Here is a tiny trained network, its code and every weight. The questions are about switching its units off for an input and a class, where a switched-off unit gives its printed mean instead of its output.

import numpy as np


def w(rows, s, z=0):
    codes = np.array(rows[::2]) - 128.0
    scale = np.full(codes.shape[1], s)
    scale[-1] = z or s
    return codes * scale


def f(y):
    return y / 2 * (1 + np.tanh(0.7978845608 * (y + 0.044715 * y**3)))


def log_softmax(a):
    a = a - a.max(-1, keepdims=True)
    return a - np.log(np.exp(a).sum(-1, keepdims=True))


def net(x, mask):
    res = np.array(x, float).reshape(1, 5) / 4 @ E
    y = f(res @ A[0][:, :-1].T + A[0][:, -1])
    res = res + np.where(mask, y, B[0][:, -1]) @ B[0][:, :-1]
    return log_softmax(res[-1] @ U[:, :-1].T + U[:, -1])


A, B = {}, {}
E = w([
[218,31,77,120,109,125,31,134],'x0',
[33,77,39,117,66,87,157,142],'x1',
[121,132,123,157,46,32,108,100],'x2',
[225,115,185,70,131,106,191,190],'x3',
[137,165,70,68,218,118,10,163],'x4',
],0.011)
A[0] = w([
[88,116,46,176,73,113,35,63,143],'n1',
[183,193,119,103,161,253,123,152,143],'n2',
[117,119,139,211,79,139,209,169,135],'n3',
[97,86,74,25,155,91,51,174,143],'n4',
[234,137,171,107,223,209,137,168,148],'n5',
[39,199,165,160,146,108,110,43,142],'n6',
[87,116,157,145,99,159,231,145,156],'n7',
[164,118,84,191,86,122,110,59,92],'n8',
[44,69,121,254,112,101,78,30,104],'n9',
[38,192,100,152,163,92,85,137,186],'n10',
[205,104,203,154,56,83,98,190,78],'n11',
[156,94,54,31,114,108,97,186,100],'n12',
[169,108,180,110,53,138,167,108,254],'n13',
[66,113,105,104,167,139,160,88,64],'n14',
[228,121,95,84,80,61,70,145,235],'n15',
[36,217,123,142,155,118,194,136,98],'n16',
[201,136,152,136,102,78,120,127,71],'n17',
[148,126,194,95,210,165,153,142,120],'n18',
[143,88,150,131,60,169,247,127,87],'n19',
],0.0098,0.0038)
B[0] = w([
[138,126,135,163,37,145,58,161,213],'n1',
[88,113,162,35,123,224,120,123,209],'n2',
[92,101,32,110,76,61,172,117,206],'n3',
[117,135,117,94,169,131,35,254,216],'n4',
[108,59,205,55,165,183,116,73,253],'n5',
[70,185,169,159,121,123,223,144,201],'n6',
[131,111,65,25,99,92,219,134,217],'n7',
[198,94,148,184,82,146,121,124,163],'n8',
[123,118,107,197,33,203,133,120,213],'n9',
[122,167,174,179,144,150,167,200,199],'n10',
[186,159,175,156,165,78,119,61,186],'n11',
[105,134,83,113,182,86,25,170,192],'n12',
[171,104,91,105,175,86,179,44,204],'n13',
[129,148,157,131,81,94,150,110,154],'n14',
[147,79,182,193,182,94,59,126,213],'n15',
[93,202,115,126,172,122,210,124,213],'n16',
[189,137,174,154,148,101,113,77,161],'n17',
[81,73,154,54,82,181,151,82,202],'n18',
[122,48,71,86,111,84,154,126,221],'n19',
],0.009,0.016)
U = w([
[129,76,11,89,100,49,176,105,171],'0',
[136,109,118,207,16,189,81,140,71],'1',
[213,97,181,184,175,45,92,52,76],'2',
[114,79,189,61,152,254,110,98,253],'3',
[75,241,148,157,155,128,191,162,48],'4',
[140,92,89,128,176,92,20,242,55],'5',
],0.0098,0.0022)

Each question gives the input, the list of numbers given to net, and the class t.
The units are the neurons (one row each of A and B). Each row of codes is followed by its name. A weight is (code - 128) times the scale printed after its matrix; where a second scale follows, it is the last column's (A, B and U).
mask holds one flag per neuron, in row order. A switched-off neuron (its flag False) gives its mean, the last column of its row in B, instead of its output. The means were averaged over made-up inputs and are rounded, as every weight is.
A unit's drop is (log p(t) with every unit on - log p(t) with that unit switched off) / (log p(t) with every unit on - log p(t) with every unit switched off).
unit that matters most: the unit with the biggest drop
k most important neurons: the k neurons with the biggest drops, biggest first
drop when u is switched off: that unit's drop, to one decimal
input [8,-7,-3,-1,-8], class 2: most important neuron -> n11
input [5,4,-5,-2,-4], class 1: 2 most important neurons -> n7, n16
input [0,1,4,7,4], class 5: 2 most important neurons -> n12, n4
input [8,3,-5,6,-7], class 0: 3 most important neurons -> n19, n3, n7
input [-6,4,8,-8,-1], class 4: 2 most important neurons -> n6, n16
input [-3,-8,7,-7,-2], class 1: 4 most important neurons -> n9, n8, n1, n7
input [5,-3,1,6,2], class 2: 2 most important neurons -> n15, n11
input [8,-5,4,7,6], class 2: 3 most important neurons -> n11, n17, n15
input [6,1,6,-5,4], class 5: 2 most important neurons -> n4, n12
input [-2,3,-1,6,3], class 5: 2 most important neurons -> n12, n2
input [-5,7,8,-6,1], class 1: 2 most important neurons -> n9, n1
input [-7,5,-7,-4,-1], class 4: drop when n3 is switched off -> 0.0
input [-1,4,-7,-2,5], class 5: drop when n4 is switched off -> 0.5
input [6,4,5,-5,2], class 1: unit that matters most -> n9
input [8,4,7,6,-8], class 2: drop when n11 is switched off -> 0.4
